Below are the code and all the weights of a small trained network. Each question names an input and a class and asks about switching units off, where a switched-off unit gives its printed mean instead of its output.

import numpy as np


def w(rows, s, z=0):
    codes = np.array(rows[::2]) - 128.0
    scale = np.full(codes.shape[1], s)
    scale[-1] = z or s
    return codes * scale


def norm(h):
    return h / np.sqrt((h * h).mean(-1, keepdims=True) + 1e-5)


def f(y):
    return np.maximum(y, 0)


def log_softmax(a):
    a = a - a.max(-1, keepdims=True)
    return a - np.log(np.exp(a).sum(-1, keepdims=True))


def net(x, mask):
    res = np.array(x, float).reshape(1, 3) / 4 @ E
    u = 0
    for l in range(2):
        y = f(norm(res) @ A[l][:, :-1].T + A[l][:, -1])
        res = res + np.where(mask[u : u + 14], y, B[l][:, -1]) @ B[l][:, :-1]
        u += 14
    return log_softmax(norm(res)[-1] @ U[:, :-1].T + U[:, -1])


A, B = {}, {}
E = w([
[111,76,2,108,106],'x0',
[171,180,103,200,39],'x1',
[169,30,169,111,47],'x2',
],0.0086)
A[0] = w([
[132,72,163,106,132,34],'L0N1',
[140,107,145,111,109,4],'L0N2',
[153,94,237,128,84,80],'L0N3',
[102,173,44,134,173,105],'L0N4',
[145,21,130,119,72,26],'L0N5',
[126,201,122,165,97,77],'L0N6',
[150,207,183,172,88,28],'L0N7',
[137,109,139,137,108,75],'L0N8',
[119,131,169,115,155,51],'L0N9',
[146,201,104,200,26,185],'L0N10',
[141,142,213,116,168,87],'L0N11',
[125,236,224,138,180,129],'L0N12',
[131,115,252,143,99,102],'L0N13',
[149,73,151,172,63,27],'L0N14',
],0.017,0.0033)
B[0] = w([
[114,90,77,149,186,164],'L0N1',
[84,145,140,147,117,143],'L0N2',
[203,180,102,103,193,219],'L0N3',
[176,166,154,46,193,213],'L0N4',
[66,34,115,161,107,208],'L0N5',
[156,83,115,209,161,186],'L0N6',
[104,83,73,231,185,207],'L0N7',
[117,138,142,107,105,147],'L0N8',
[111,118,157,75,120,158],'L0N9',
[229,169,114,192,4,250],'L0N10',
[78,150,160,31,84,199],'L0N11',
[36,70,174,150,34,252],'L0N12',
[211,175,117,97,199,226],'L0N13',
[83,165,164,47,57,193],'L0N14',
],0.028,0.012)
A[1] = w([
[227,159,114,142,131,72],'L1N1',
[143,135,145,121,161,73],'L1N2',
[122,81,100,150,140,40],'L1N3',
[175,185,133,191,153,57],'L1N4',
[133,150,143,203,113,58],'L1N5',
[222,206,89,102,150,32],'L1N6',
[144,198,137,86,251,49],'L1N7',
[159,182,128,69,104,104],'L1N8',
[60,147,180,145,107,86],'L1N9',
[133,115,139,176,130,44],'L1N10',
[117,144,102,155,37,74],'L1N11',
[98,137,99,139,132,62],'L1N12',
[155,163,136,97,117,81],'L1N13',
[124,158,130,199,104,3],'L1N14',
],0.025,0.0043)
B[1] = w([
[38,166,199,102,116,226],'L1N1',
[157,137,96,110,136,157],'L1N2',
[150,163,125,194,163,149],'L1N3',
[50,178,183,108,118,185],'L1N4',
[94,73,78,118,163,175],'L1N5',
[25,197,179,146,126,254],'L1N6',
[253,62,97,83,74,254],'L1N7',
[130,115,110,203,129,208],'L1N8',
[116,210,130,169,133,174],'L1N9',
[121,132,89,132,162,147],'L1N10',
[236,123,118,58,192,213],'L1N11',
[147,151,124,154,144,131],'L1N12',
[123,119,102,167,132,176],'L1N13',
[96,44,100,113,169,171],'L1N14',
],0.039,0.016)
U = w([
[28,232,227,130,109,252],'0',
[253,106,136,45,98,72],'1',
[75,39,83,212,222,55],'2',
],0.014,0.0024)

Each question gives the input, the list of numbers given to net, and the class t.
The units are the neurons (one row each of A and B). Each row of codes is followed by its name. A weight is (code - 128) times the scale printed after its matrix; where a second scale follows, it is the last column's (A, B and U).
mask holds one flag per neuron, layer by layer. A switched-off neuron (its flag False) gives its mean, the last column of its row in B, instead of its output. The means were averaged over made-up inputs and are rounded, as every weight is.
A unit's drop is (log p(t) with every unit on - log p(t) with that unit switched off) / (log p(t) with every unit on - log p(t) with every unit switched off).
k most important neurons: the k neurons with the biggest drops, biggest first
k most important neurons of layer l: the k neurons of layer l with the biggest drops, biggest first
drop when u is switched off: that unit's drop, to one decimal
input [-5,1,0], class 2: 2 most important neurons => [L0N12; L0N4]
input [1,0,5], class 2: 3 most important neurons of layer 1 => [L1N7; L1N6; L1N1]
input [1,2,6], class 1: most important neuron of layer 0 => [L0N5]
input [-5,-8,1], class 1: 3 most important neurons => [L0N13; L0N10; L1N6]
input [-6,-5,2], class 1: 2 most important neurons => [L0N13; L0N10]
input [0,-6,6], class 1: 2 most important neurons => [L0N10; L0N12]
input [5,-7,1], class 2: 2 most important neurons of layer 1 => [L1N7; L1N6]
input [3,-2,-5], class 1: 2 most important neurons => [L1N7; L0N10]
input [7,-6,0], class 1: 2 most important neurons => [L0N10; L0N12]
input [1,7,1], class 1: 2 most important neurons => [L0N13; L0N3]
input [5,-1,-7], class 1: 2 most important neurons => [L1N7; L0N10]
input [4,-5,8], class 2: drop when L1N6 is switched off => 0.1
input [6,-5,7], class 2: drop when L0N10 is switched off => 0.1
input [6,-3,7], class 2: drop when L0N4 is switched off => 0.0
input [7,-1,-7], class 1: most important neuron => [L1N7]
